Here is a tiny trained network, its code and every weight. The questions are about switching its units off for an input and a target symbol, where a switched-off unit gives its printed mean instead of its output.

import numpy as np


def w(rows, s, z=0):
    codes = np.array(rows[::2]) - 128.0
    scale = np.full(codes.shape[1], s)
    scale[-1] = z or s
    return codes * scale


def norm(h):
    return h / np.sqrt((h * h).mean(-1, keepdims=True) + 1e-5)


def f(y):
    return y / 2 * (1 + np.tanh(0.7978845608 * (y + 0.044715 * y**3)))


def softmax(a):
    e = np.exp(a - a.max(-1, keepdims=True))
    return e / e.sum(-1, keepdims=True)


def log_softmax(a):
    a = a - a.max(-1, keepdims=True)
    return a - np.log(np.exp(a).sum(-1, keepdims=True))


def net(x, mask):
    ids = ['γδηξσφψω'.index(c) for c in x.split()]
    T = len(ids)
    res = E[ids] + P[:T]
    q, k, v = (norm(res) @ M[0].T for M in (Q, K, V))
    z = softmax(np.where(np.tri(T) > 0, q @ k.T / 2**0.5, -1e9)) @ v
    res = res + np.where(mask[0], z, O[0][:, -1]) @ O[0][:, :-1]
    y = f(norm(res) @ A[0][:, :-1].T + A[0][:, -1])
    res = res + np.where(mask[1:25], y, B[0][:, -1]) @ B[0][:, :-1]
    return log_softmax(norm(res)[-1] @ U[:, :-1].T + U[:, -1])


Q, K, V, O, A, B = {}, {}, {}, {}, {}, {}
E = w([
[104,147,255],'γ',
[107,146,235],'δ',
[142,136,63],'η',
[146,134,64],'ξ',
[161,123,74],'σ',
[162,122,77],'φ',
[162,121,78],'ψ',
[189,170,94],'ω',
],0.018)
P = w([
[62,116,254],'0',
[3,112,38],'1',
[103,98,31],'2',
[114,94,45],'3',
[129,99,59],'4',
[124,105,70],'5',
[135,102,77],'6',
[129,101,82],'7',
[121,106,87],'8',
[114,108,105],'9',
[105,112,106],'10',
[108,111,126],'11',
[88,124,136],'12',
],0.0074)
Q[0] = w([
[122,253,62],'head 1',
[2,250,105],'head 1',
],0.0042)
K[0] = w([
[156,78,195],'head 1',
[2,18,120],'head 1',
],0.0048)
V[0] = w([
[72,3,123],'head 1',
[77,202,110],'head 1',
],0.027)
O[0] = w([
[178,8,212,253],'head 1',
[248,198,137,11],'head 1',
],0.018,0.0016)
A[0] = w([
[125,140,130,91],'neuron 1',
[155,5,161,3],'neuron 2',
[115,196,171,139],'neuron 3',
[143,46,158,100],'neuron 4',
[138,125,112,106],'neuron 5',
[65,142,127,151],'neuron 6',
[119,141,135,82],'neuron 7',
[82,170,125,184],'neuron 8',
[133,128,99,98],'neuron 9',
[168,131,140,119],'neuron 10',
[113,103,146,157],'neuron 11',
[72,194,119,215],'neuron 12',
[102,148,108,55],'neuron 13',
[159,80,138,91],'neuron 14',
[71,140,154,97],'neuron 15',
[128,131,165,17],'neuron 16',
[121,158,168,100],'neuron 17',
[157,145,92,153],'neuron 18',
[108,168,174,165],'neuron 19',
[77,180,124,193],'neuron 20',
[114,154,91,76],'neuron 21',
[175,116,130,167],'neuron 22',
[155,162,114,105],'neuron 23',
[142,109,97,98],'neuron 24',
],0.025,0.0061)
B[0] = w([
[146,137,120,121],'neuron 1',
[29,1,94,245],'neuron 2',
[176,125,122,159],'neuron 3',
[87,60,70,219],'neuron 4',
[147,130,159,136],'neuron 5',
[5,138,84,148],'neuron 6',
[130,148,117,120],'neuron 7',
[66,119,49,165],'neuron 8',
[154,121,127,147],'neuron 9',
[73,147,180,139],'neuron 10',
[147,77,141,159],'neuron 11',
[49,107,22,195],'neuron 12',
[115,148,106,136],'neuron 13',
[45,115,127,174],'neuron 14',
[124,110,70,136],'neuron 15',
[208,149,132,128],'neuron 16',
[162,115,139,136],'neuron 17',
[156,105,203,187],'neuron 18',
[172,130,118,149],'neuron 19',
[82,128,8,175],'neuron 20',
[146,116,93,161],'neuron 21',
[80,107,159,162],'neuron 22',
[130,109,158,159],'neuron 23',
[168,133,159,156],'neuron 24',
],0.011,0.013)
U = w([
[254,29,61,18],'γ',
[217,82,106,70],'δ',
[167,179,221,254],'η',
[137,128,213,158],'ξ',
[71,49,169,82],'σ',
[36,28,163,129],'φ',
[35,37,165,103],'ψ',
[51,247,98,192],'ω',
],0.0084,0.0077)

Each question gives the input, a string of symbols that net reads in full, and the target symbol t.
The units are the heads (2 rows each of Q, K, V and O) and the neurons (one row each of A and B). Each row of codes is followed by its name. A weight is (code - 128) times the scale printed after its matrix; where a second scale follows, it is the last column's (O, A, B and U).
mask holds one flag per unit, heads first, then neurons. A switched-off unit (its flag False) gives its mean, the last column of its rows in O or B, instead of its output. The means were averaged over made-up inputs and are rounded, as every weight is.
A unit's drop is (log p(t) with every unit on - log p(t) with that unit switched off) / (log p(t) with every unit on - log p(t) with every unit switched off).
The circuit of an input: a set's keep is (log p(t) with only the set's units on - log p(t) with every unit switched off) / (log p(t) with every unit on - log p(t) with every unit switched off). Starting from the 12 units with the biggest drops (on a tie, the unit counted first), units are removed one at a time, each time the one whose removal leaves the highest keep (on an exact tie, the one counted first), for as long as the keep stays at least 0.8.
units of the circuit, in order: the units of the circuit, biggest drop first
unit that matters most: the unit with the biggest drop
k most important neurons: the k neurons with the biggest drops, biggest first
drop when u is switched off: that unit's drop, to one decimal
input γ δ ξ ω φ ξ, target γ: unit that matters most => neuron 2
input η ψ ω ψ ψ ω γ φ, target ω: units of the circuit, in order => (head 1; neuron 2)
input η ξ γ η δ, target η: units of the circuit, in order => (head 1; neuron 2; neuron 12; neuron 20)
input ω ω ψ σ φ η η γ ω η σ, target ω: units of the circuit, in order => (head 1; neuron 2)
input ω η γ φ σ γ γ ξ σ η γ, target ω: units of the circuit, in order => (head 1; neuron 2; neuron 4; neuron 18)
input η γ ω γ ψ η, target η: 2 most important neurons => (neuron 2; neuron 4)
input γ σ ξ σ γ φ ω δ η ξ δ σ φ, target γ: 4 most important neurons => (neuron 2; neuron 14; neuron 4; neuron 18)
input η η φ σ η ξ σ δ η ω φ, target η: 3 most important neurons => (neuron 2; neuron 4; neuron 18)
input η φ η ξ φ φ ψ ω ψ, target η: 4 most important neurons => (neuron 2; neuron 4; neuron 12; neuron 20)
input η φ ω η η φ ψ ψ σ, target η: 3 most important neurons => (neuron 2; neuron 4; neuron 12)
input ξ φ ω η δ φ φ ω φ η, target ω: 3 most important neurons => (neuron 2; neuron 4; neuron 11)
input γ γ γ φ η η φ ω, target γ: 2 most important neurons => (neuron 2; neuron 18)
input γ η ψ φ γ δ η ω γ ξ η γ σ, target γ: 2 most important neurons => (neuron 2; neuron 14)
input γ ξ σ η η η, target η: 3 most important neurons => (neuron 2; neuron 12; neuron 4)
input δ δ ψ ω σ, target γ: 2 most important neurons => (neuron 2; neuron 18)
input η φ ω φ ψ, target η: drop when head 1 is switched off => 0.9
input ξ γ η δ η η φ ω ω ψ, target ω: drop when head 1 is switched off => 1.5
input γ γ ξ σ η η ω η γ φ φ, target γ: drop when neuron 18 is switched off => 0.1
input η σ φ ω ω η ξ, target ω: drop when head 1 is switched off => 2.2
